Here is a tiny trained network, its code and every weight. The questions are about switching its units off for an input and a target symbol, where a switched-off unit gives its printed mean instead of its output.

import numpy as np


def w(rows, s, z=0):
    codes = np.array(rows[::2]) - 128.0
    scale = np.full(codes.shape[1], s)
    scale[-1] = z or s
    return codes * scale


def f(y):
    return np.maximum(y, 0)


def softmax(a):
    e = np.exp(a - a.max(-1, keepdims=True))
    return e / e.sum(-1, keepdims=True)


def log_softmax(a):
    a = a - a.max(-1, keepdims=True)
    return a - np.log(np.exp(a).sum(-1, keepdims=True))


def net(x, mask):
    ids = ['αβδζηθλμξπστφψω'.index(c) for c in x.split()]
    T = len(ids)
    res = E[ids] + P[:T]
    u = 0
    for l in range(3):
        r = res
        for j in range(2):
            rows = slice(4 * j, 4 * j + 4)
            q, k, v = (r @ M[l][rows].T for M in (Q, K, V))
            z = softmax(np.where(np.tri(T) > 0, q @ k.T / 4**0.5, -1e9)) @ v
            o = O[l][rows]
            res = res + np.where(mask[u + j], z, o[:, -1]) @ o[:, :-1]
        u += 2
        y = f(res @ A[l][:, :-1].T + A[l][:, -1])
        res = res + np.where(mask[u : u + 4], y, B[l][:, -1]) @ B[l][:, :-1]
        u += 4
    return log_softmax(res[-1] @ U[:, :-1].T + U[:, -1])


Q, K, V, O, A, B = {}, {}, {}, {}, {}, {}
E = w([
[239,138,84,218,132,111,123,157],'α',
[147,164,202,155,151,173,182,111],'β',
[100,116,93,134,74,148,130,100],'δ',
[155,213,150,164,168,120,149,63],'ζ',
[84,110,153,98,97,217,120,185],'η',
[148,193,161,171,131,165,101,164],'θ',
[62,166,139,123,113,159,159,121],'λ',
[139,161,198,173,181,85,218,130],'μ',
[63,65,147,101,116,118,199,165],'ξ',
[59,161,185,86,119,137,126,181],'π',
[180,93,117,186,109,204,122,193],'σ',
[116,214,175,133,154,101,97,175],'τ',
[192,73,103,191,107,122,116,251],'φ',
[90,201,102,103,116,91,104,91],'ψ',
[108,31,176,138,105,208,213,194],'ω',
],0.018)
P = w([
[128,125,163,109,96,136,157,84],'0',
[86,168,95,148,121,134,125,157],'1',
[147,86,177,216,133,40,133,86],'2',
[91,181,86,152,125,151,149,176],'3',
[148,114,128,13,220,89,132,128],'4',
[111,191,77,158,113,170,183,198],'5',
[164,93,255,127,183,153,135,148],'6',
],0.018)
Q[0] = w([
[114,104,128,176,103,32,161,52],'0.h1',
[172,92,31,24,250,73,121,131],'0.h1',
[99,207,104,169,184,203,172,181],'0.h1',
[146,99,246,150,198,128,75,136],'0.h1',
[41,147,106,122,74,81,150,46],'0.h2',
[98,70,194,159,130,102,172,66],'0.h2',
[203,114,39,154,113,107,99,118],'0.h2',
[184,94,194,116,254,86,150,106],'0.h2',
],0.0094)
K[0] = w([
[189,150,187,119,61,143,130,100],'0.h1',
[72,86,184,253,106,59,68,96],'0.h1',
[126,201,96,165,163,136,204,188],'0.h1',
[169,106,139,61,200,73,110,127],'0.h1',
[83,152,107,124,79,101,117,83],'0.h2',
[103,73,184,166,116,100,103,91],'0.h2',
[218,109,65,118,99,92,126,117],'0.h2',
[154,79,198,113,194,98,115,103],'0.h2',
],0.012)
V[0] = w([
[145,116,113,129,110,251,108,140],'0.h1',
[147,93,152,93,85,95,188,109],'0.h1',
[96,88,79,106,89,46,212,145],'0.h1',
[70,226,127,114,51,128,189,131],'0.h1',
[39,97,254,140,135,80,111,126],'0.h2',
[146,74,180,167,97,63,191,101],'0.h2',
[143,70,79,178,141,155,72,102],'0.h2',
[134,130,145,174,163,147,111,112],'0.h2',
],0.0078)
O[0] = w([
[132,149,95,129,213,231,91,152,203],'0.h1',
[124,73,156,140,171,75,37,121,179],'0.h1',
[2,98,233,184,163,111,115,83,204],'0.h1',
[117,121,115,119,146,90,196,155,186],'0.h1',
[209,88,126,133,157,158,178,189,186],'0.h2',
[142,199,179,136,178,155,79,107,254],'0.h2',
[135,119,171,137,105,123,134,101,76],'0.h2',
[121,133,125,90,150,126,190,130,158],'0.h2',
],0.0085,0.0047)
A[0] = w([
[172,97,86,146,184,158,109,155,247],'0.n1',
[145,158,191,85,150,105,161,139,143],'0.n2',
[132,98,147,104,132,146,131,131,249],'0.n3',
[96,163,44,128,1,163,128,64,62],'0.n4',
],0.0098,0.0023)
B[0] = w([
[232,133,118,142,167,48,116,146,254],'0.n1',
[148,84,167,187,2,150,75,117,229],'0.n2',
[157,112,33,57,159,59,193,48,210],'0.n3',
[54,97,62,191,229,182,35,84,187],'0.n4',
],0.0077,0.0088)
Q[1] = w([
[142,169,153,149,157,130,173,41],'1.h1',
[149,102,82,141,141,57,110,108],'1.h1',
[137,187,141,92,141,157,138,175],'1.h1',
[102,123,142,181,113,89,183,177],'1.h1',
[103,75,148,120,78,207,89,167],'1.h2',
[118,161,91,186,172,155,185,111],'1.h2',
[127,42,161,254,117,183,66,110],'1.h2',
[82,47,63,123,106,102,64,164],'1.h2',
],0.0089)
K[1] = w([
[155,171,82,31,75,118,148,86],'1.h1',
[239,99,181,170,114,113,122,179],'1.h1',
[184,196,71,184,168,123,220,230],'1.h1',
[78,151,139,131,110,143,104,254],'1.h1',
[11,40,44,149,47,106,144,198],'1.h2',
[84,169,156,131,94,245,186,185],'1.h2',
[162,46,147,4,32,216,13,47],'1.h2',
[113,114,161,227,166,145,170,129],'1.h2',
],0.0058)
V[1] = w([
[164,153,80,124,129,123,170,122],'1.h1',
[174,54,34,149,133,107,155,71],'1.h1',
[83,148,108,139,138,155,160,82],'1.h1',
[73,125,107,142,142,149,133,179],'1.h1',
[58,126,101,121,175,158,82,105],'1.h2',
[115,138,103,186,88,163,86,94],'1.h2',
[125,172,110,121,136,46,167,75],'1.h2',
[99,104,67,1,131,113,71,116],'1.h2',
],0.0061)
O[1] = w([
[164,114,57,236,177,65,151,173,127],'1.h1',
[221,69,254,176,158,66,105,149,180],'1.h1',
[120,109,81,48,119,105,63,141,70],'1.h1',
[154,179,177,146,111,6,238,221,126],'1.h1',
[174,138,134,215,134,75,179,153,83],'1.h2',
[75,39,102,166,166,92,65,106,85],'1.h2',
[160,200,189,214,117,143,194,123,90],'1.h2',
[40,168,227,84,119,65,195,157,3],'1.h2',
],0.0038,0.0058)
A[1] = w([
[146,31,119,221,138,194,110,144,137],'1.n1',
[227,38,137,162,3,64,187,97,172],'1.n2',
[164,164,161,237,144,147,115,95,178],'1.n3',
[127,42,123,125,171,152,189,102,2],'1.n4',
],0.0061,0.0045)
B[1] = w([
[77,166,184,81,98,127,121,169,248],'1.n1',
[58,149,61,86,116,138,106,99,230],'1.n2',
[105,135,85,70,136,105,120,114,228],'1.n3',
[153,214,148,249,169,150,123,140,164],'1.n4',
],0.012,0.013)
Q[2] = w([
[125,160,90,198,219,188,119,64],'2.h1',
[94,53,104,3,81,144,114,138],'2.h1',
[185,111,91,247,63,202,137,122],'2.h1',
[73,43,190,213,72,168,79,143],'2.h1',
[195,181,126,16,28,123,219,172],'2.h2',
[115,76,68,17,123,118,97,72],'2.h2',
[143,41,103,148,81,205,100,115],'2.h2',
[152,182,229,39,144,147,120,121],'2.h2',
],0.0072)
K[2] = w([
[62,187,78,167,174,128,105,173],'2.h1',
[117,144,141,112,96,54,62,121],'2.h1',
[92,226,109,167,93,66,121,203],'2.h1',
[64,140,145,96,141,144,81,145],'2.h1',
[217,70,114,219,58,67,139,114],'2.h2',
[149,159,166,77,101,88,94,117],'2.h2',
[89,198,71,124,209,31,99,152],'2.h2',
[143,2,89,91,132,107,138,138],'2.h2',
],0.0087)
V[2] = w([
[72,82,72,153,197,62,97,148],'2.h1',
[109,103,72,186,164,96,98,154],'2.h1',
[135,108,117,81,207,159,162,51],'2.h1',
[156,213,142,210,99,185,43,76],'2.h1',
[114,39,140,2,115,161,105,188],'2.h2',
[126,174,147,136,99,106,87,214],'2.h2',
[165,96,104,164,144,47,98,55],'2.h2',
[140,108,121,120,61,117,45,215],'2.h2',
],0.0075)
O[2] = w([
[104,154,200,168,188,59,139,201,255],'2.h1',
[153,233,137,117,167,94,96,119,189],'2.h1',
[143,33,81,143,166,30,150,197,167],'2.h1',
[130,107,153,1,89,64,94,170,188],'2.h1',
[140,89,85,244,165,139,100,65,189],'2.h2',
[167,149,174,121,72,224,169,51,221],'2.h2',
[45,227,102,130,177,112,96,188,6],'2.h2',
[119,197,110,139,130,249,193,79,166],'2.h2',
],0.0075,0.0053)
A[2] = w([
[24,179,58,123,17,123,146,134,55],'2.n1',
[130,128,144,118,90,191,172,187,2],'2.n2',
[104,166,131,205,83,180,140,255,150],'2.n3',
[141,118,183,168,72,236,173,199,69],'2.n4',
],0.0076,0.0047)
B[2] = w([
[247,111,160,169,84,18,127,104,223],'2.n1',
[89,133,140,67,193,61,102,98,177],'2.n2',
[144,59,104,145,81,221,57,119,236],'2.n3',
[127,112,126,65,139,2,88,76,244],'2.n4',
],0.0094,0.011)
U = w([
[106,202,166,33,136,114,116,174,117],'α',
[78,75,6,82,168,128,108,157,69],'β',
[37,115,70,130,215,65,166,163,137],'δ',
[158,86,71,101,127,58,149,177,35],'ζ',
[211,177,73,169,255,55,229,147,151],'η',
[192,173,61,52,171,140,181,143,159],'θ',
[73,103,90,145,132,85,192,149,253],'λ',
[116,83,142,167,43,128,49,137,35],'μ',
[50,117,188,189,111,97,107,118,92],'ξ',
[106,123,79,213,135,107,165,105,231],'π',
[225,169,93,157,198,141,110,163,110],'σ',
[234,182,157,176,109,107,149,110,113],'τ',
[84,191,153,120,138,174,113,66,190],'φ',
[166,151,201,213,123,37,196,147,134],'ψ',
[194,76,204,133,225,96,102,136,122],'ω',
],0.0073,0.0069)

Each question gives the input, a string of symbols that net reads in full, and the target symbol t.
The units are the heads (4 rows each of Q, K, V and O) and the neurons (one row each of A and B). Each row of codes is followed by its name. A weight is (code - 128) times the scale printed after its matrix; where a second scale follows, it is the last column's (O, A, B and U).
mask holds one flag per unit, layer by layer, with each layer's heads first. A switched-off unit (its flag False) gives its mean, the last column of its rows in O or B, instead of its output. The means were averaged over made-up inputs and are rounded, as every weight is.
A unit's drop is (log p(t) with every unit on - log p(t) with that unit switched off) / (log p(t) with every unit on - log p(t) with every unit switched off).
The circuit of an input: a set's keep is (log p(t) with only the set's units on - log p(t) with every unit switched off) / (log p(t) with every unit on - log p(t) with every unit switched off). Starting from the 12 units with the biggest drops (on a tie, the unit counted first), units are removed one at a time, each time the one whose removal leaves the highest keep (on an exact tie, the one counted first), for as long as the keep stays at least 0.8.
units of the circuit, in order: the units of the circuit, biggest drop first
k most important neurons: the k neurons with the biggest drops, biggest first
top k neurons in layer l: the k neurons of layer l with the biggest drops, biggest first
input ω ζ α μ, target ψ: units of the circuit, in order -> 0.h1, 0.n2
input ω ω δ, target ω: units of the circuit, in order -> 0.h1, 0.h2
input ψ ω α ψ ζ, target α: top neuron in layer 0 -> 0.n3
input β α ω ω λ, target ω: units of the circuit, in order -> 1.n2, 0.h1
input α φ ω α ψ λ ψ, target ψ: 2 most important neurons -> 0.n2, 2.n1
input ω α φ ω ω α, target α: top 3 neurons in layer 0 -> 0.n4, 0.n3, 0.n2
input ω ζ η φ ω, target η: units of the circuit, in order -> 0.n3, 2.h1
input ξ π α ω ω θ, target σ: 3 most important neurons -> 0.n4, 2.n3, 0.n2
input β λ φ ω μ η ζ, target μ: units of the circuit, in order -> 0.n2, 0.h1, 1.n2
input ω φ α, target ω: top 2 neurons in layer 1 -> 1.n4, 1.n2
input α ω ζ ω α, target ζ: 2 most important neurons -> 2.n1, 1.n2
input σ ζ ξ α α, target ξ: units of the circuit, in order -> 0.h1, 0.h2
input β δ π β, target θ: units of the circuit, in order -> 0.h1, 2.h1
input θ η ω ζ τ α σ, target τ: 2 most important neurons -> 2.n1, 0.n2
input α ω α ψ, target δ: units of the circuit, in order -> 0.n4, 0.h2, 2.h1
input ω ω ζ α η α ω, target η: 2 most important neurons -> 0.n3, 0.n1
input α ω ω, target α: top 3 neurons in layer 1 -> 1.n2, 1.n1, 1.n4
input ω η ω ζ τ φ θ, target τ: 3 most important neurons -> 0.n2, 2.n1, 1.n2
input ψ ψ α ζ, target η: top 2 neurons in layer 0 -> 0.n2, 0.n4
input β α ω σ τ α ζ, target τ: 4 most important neurons -> 0.n2, 2.n1, 1.n2, 0.n4
input θ α α β, target θ: units of the circuit, in order -> 0.h1, 2.h2, 1.n1
input α α φ φ δ β π, target δ: 2 most important neurons -> 1.n2, 0.n2
input φ ω ζ μ ξ, target ζ: units of the circuit, in order -> 0.h1, 0.n2, 2.n1, 1.n2
input ω σ ξ, target ω: units of the circuit, in order -> 0.h2
input ω θ ω σ α β ω, target α: most important neuron -> 1.n2
input τ ω α, target τ: 2 most important neurons -> 2.n1, 0.n3
input δ ω θ, target δ: top 2 neurons in layer 2 -> 2.n1, 2.n3
input ω ψ ω φ, target μ: 2 most important neurons -> 2.n3, 0.n3
input ω φ ω λ, target π: top 3 neurons in layer 1 -> 1.n1, 1.n4, 1.n3
